Here is a tiny trained network, its code and every weight. The questions are about switching its units off for an input and a target symbol, where a switched-off unit gives its printed mean instead of its output.

import numpy as np


def w(rows, s, z=0):
    codes = np.array(rows[::2]) - 128.0
    scale = np.full(codes.shape[1], s)
    scale[-1] = z or s
    return codes * scale


def norm(h):
    return h / np.sqrt((h * h).mean(-1, keepdims=True) + 1e-5)


def f(y):
    return y / 2 * (1 + np.tanh(0.7978845608 * (y + 0.044715 * y**3)))


def softmax(a):
    e = np.exp(a - a.max(-1, keepdims=True))
    return e / e.sum(-1, keepdims=True)


def log_softmax(a):
    a = a - a.max(-1, keepdims=True)
    return a - np.log(np.exp(a).sum(-1, keepdims=True))


def net(x, mask):
    ids = ['Γαβεζμτ'.index(c) for c in x.split()]
    T = len(ids)
    res = E[ids] + P[:T]
    r = norm(res)
    for j in range(2):
        rows = slice(3 * j, 3 * j + 3)
        q, k, v = (r @ M[0][rows].T for M in (Q, K, V))
        z = softmax(np.where(np.tri(T) > 0, q @ k.T / 3**0.5, -1e9)) @ v
        o = O[0][rows]
        res = res + np.where(mask[j], z, o[:, -1]) @ o[:, :-1]
    y = f(norm(res) @ A[0][:, :-1].T + A[0][:, -1])
    res = res + np.where(mask[2:26], y, B[0][:, -1]) @ B[0][:, :-1]
    return log_softmax(norm(res)[-1] @ U[:, :-1].T + U[:, -1])


Q, K, V, O, A, B = {}, {}, {}, {}, {}, {}
E = w([
[253,126,109],'Γ',
[117,131,236],'α',
[179,113,114],'β',
[94,101,101],'ε',
[182,172,163],'ζ',
[72,121,122],'μ',
[87,152,165],'τ',
],0.038)
P = w([
[238,63,207],'0',
[163,52,214],'1',
[127,75,191],'2',
[128,101,166],'3',
[121,125,146],'4',
[120,148,117],'5',
[118,161,95],'6',
[117,182,79],'7',
[120,203,64],'8',
[132,217,36],'9',
[127,232,33],'10',
[130,254,23],'11',
],0.0086)
Q[0] = w([
[125,38,81],'head 0',
[170,128,39],'head 0',
[107,111,185],'head 0',
[248,181,160],'head 1',
[254,102,101],'head 1',
[124,65,115],'head 1',
],0.025)
K[0] = w([
[74,140,92],'head 0',
[116,229,58],'head 0',
[135,57,169],'head 0',
[252,70,138],'head 1',
[216,101,47],'head 1',
[94,127,104],'head 1',
],0.028)
V[0] = w([
[143,28,59],'head 0',
[116,136,122],'head 0',
[246,92,181],'head 0',
[118,107,194],'head 1',
[48,16,12],'head 1',
[177,185,105],'head 1',
],0.011)
O[0] = w([
[96,255,141,253],'head 0',
[122,119,138,119],'head 0',
[173,214,28,174],'head 0',
[96,146,85,153],'head 1',
[243,130,66,110],'head 1',
[130,120,191,125],'head 1',
],0.01,0.004)
A[0] = w([
[124,145,112,105],'neuron 0',
[153,82,165,62],'neuron 1',
[123,78,139,109],'neuron 2',
[164,145,174,105],'neuron 3',
[174,146,180,98],'neuron 4',
[130,141,222,36],'neuron 5',
[128,143,145,95],'neuron 6',
[136,184,203,117],'neuron 7',
[125,141,133,115],'neuron 8',
[137,156,132,100],'neuron 9',
[88,87,173,152],'neuron 10',
[86,94,57,57],'neuron 11',
[144,98,122,78],'neuron 12',
[137,37,70,149],'neuron 13',
[174,100,100,80],'neuron 14',
[185,157,197,118],'neuron 15',
[137,151,120,89],'neuron 16',
[135,151,165,99],'neuron 17',
[162,167,126,117],'neuron 18',
[138,24,131,1],'neuron 19',
[193,88,73,121],'neuron 20',
[89,76,2,140],'neuron 21',
[128,135,153,84],'neuron 22',
[129,152,151,74],'neuron 23',
],0.027,0.0098)
B[0] = w([
[156,111,120,138],'neuron 0',
[173,177,162,157],'neuron 1',
[161,110,116,152],'neuron 2',
[139,105,88,175],'neuron 3',
[162,95,85,187],'neuron 4',
[146,89,39,171],'neuron 5',
[122,127,132,126],'neuron 6',
[72,127,178,203],'neuron 7',
[138,124,122,128],'neuron 8',
[132,108,110,144],'neuron 9',
[61,163,199,187],'neuron 10',
[83,194,81,171],'neuron 11',
[99,150,128,131],'neuron 12',
[19,105,129,217],'neuron 13',
[162,94,157,171],'neuron 14',
[136,99,64,224],'neuron 15',
[140,120,114,139],'neuron 16',
[104,126,114,146],'neuron 17',
[151,94,119,198],'neuron 18',
[119,253,62,165],'neuron 19',
[203,119,191,238],'neuron 20',
[15,227,73,250],'neuron 21',
[111,131,116,125],'neuron 22',
[112,128,136,129],'neuron 23',
],0.062,0.011)
U = w([
[181,169,165,253],'Γ',
[26,86,149,24],'α',
[80,167,130,161],'β',
[142,248,157,171],'ε',
[66,88,60,96],'ζ',
[122,242,52,116],'μ',
[82,125,233,160],'τ',
],0.012,0.0045)

Each question gives the input, a string of symbols that net reads in full, and the target symbol t.
The units are the heads (3 rows each of Q, K, V and O) and the neurons (one row each of A and B). Each row of codes is followed by its name. A weight is (code - 128) times the scale printed after its matrix; where a second scale follows, it is the last column's (O, A, B and U).
mask holds one flag per unit, heads first, then neurons. A switched-off unit (its flag False) gives its mean, the last column of its rows in O or B, instead of its output. The means were averaged over made-up inputs and are rounded, as every weight is.
A unit's drop is (log p(t) with every unit on - log p(t) with that unit switched off) / (log p(t) with every unit on - log p(t) with every unit switched off).
The circuit of an input: a set's keep is (log p(t) with only the set's units on - log p(t) with every unit switched off) / (log p(t) with every unit on - log p(t) with every unit switched off). Starting from the 12 units with the biggest drops (on a tie, the unit counted first), units are removed one at a time, each time the one whose removal leaves the highest keep (on an exact tie, the one counted first), for as long as the keep stays at least 0.8.
units of the circuit, in order: the units of the circuit, biggest drop first
k most important neurons: the k neurons with the biggest drops, biggest first
which heads matter: for each layer, one digit per head in row order, 1 if its drop is at least 0.15 and else 0, layers parted by /
drop of u: that unit's drop, to one decimal
input μ β β β Γ β ε α β, target ζ: which heads matter	11
input β Γ ε β ε β β β μ μ ε τ, target τ: which heads matter	01
input β ζ β α β Γ ε β, target ζ: which heads matter	10
input μ α β Γ μ ε μ ε ζ, target ζ: which heads matter	01
input β τ β, target ε: which heads matter	10
input ε ε μ β β β β ε ε α τ, target τ: which heads matter	00
input τ ζ ε, target τ: which heads matter	10
input β ε ε β β Γ, target Γ: which heads matter	00
input β τ ζ ζ μ ε α, target α: units of the circuit, in order	(neuron 7; neuron 21; neuron 5)
input ε ε ε μ ζ τ β, target ε: units of the circuit, in order	(head 0; neuron 1; neuron 20)
input ε ε ε β β β, target Γ: 2 most important neurons	(neuron 21; neuron 13)
input μ β ε β μ ε ζ β β, target τ: units of the circuit, in order	(head 0; neuron 20; neuron 13; neuron 19)
input ζ ε Γ, target Γ: most important neuron	(neuron 20)
input ε β ε β μ ε Γ β μ α, target α: drop of head 1	0.6
input ζ β β, target τ: drop of head 0	0.7
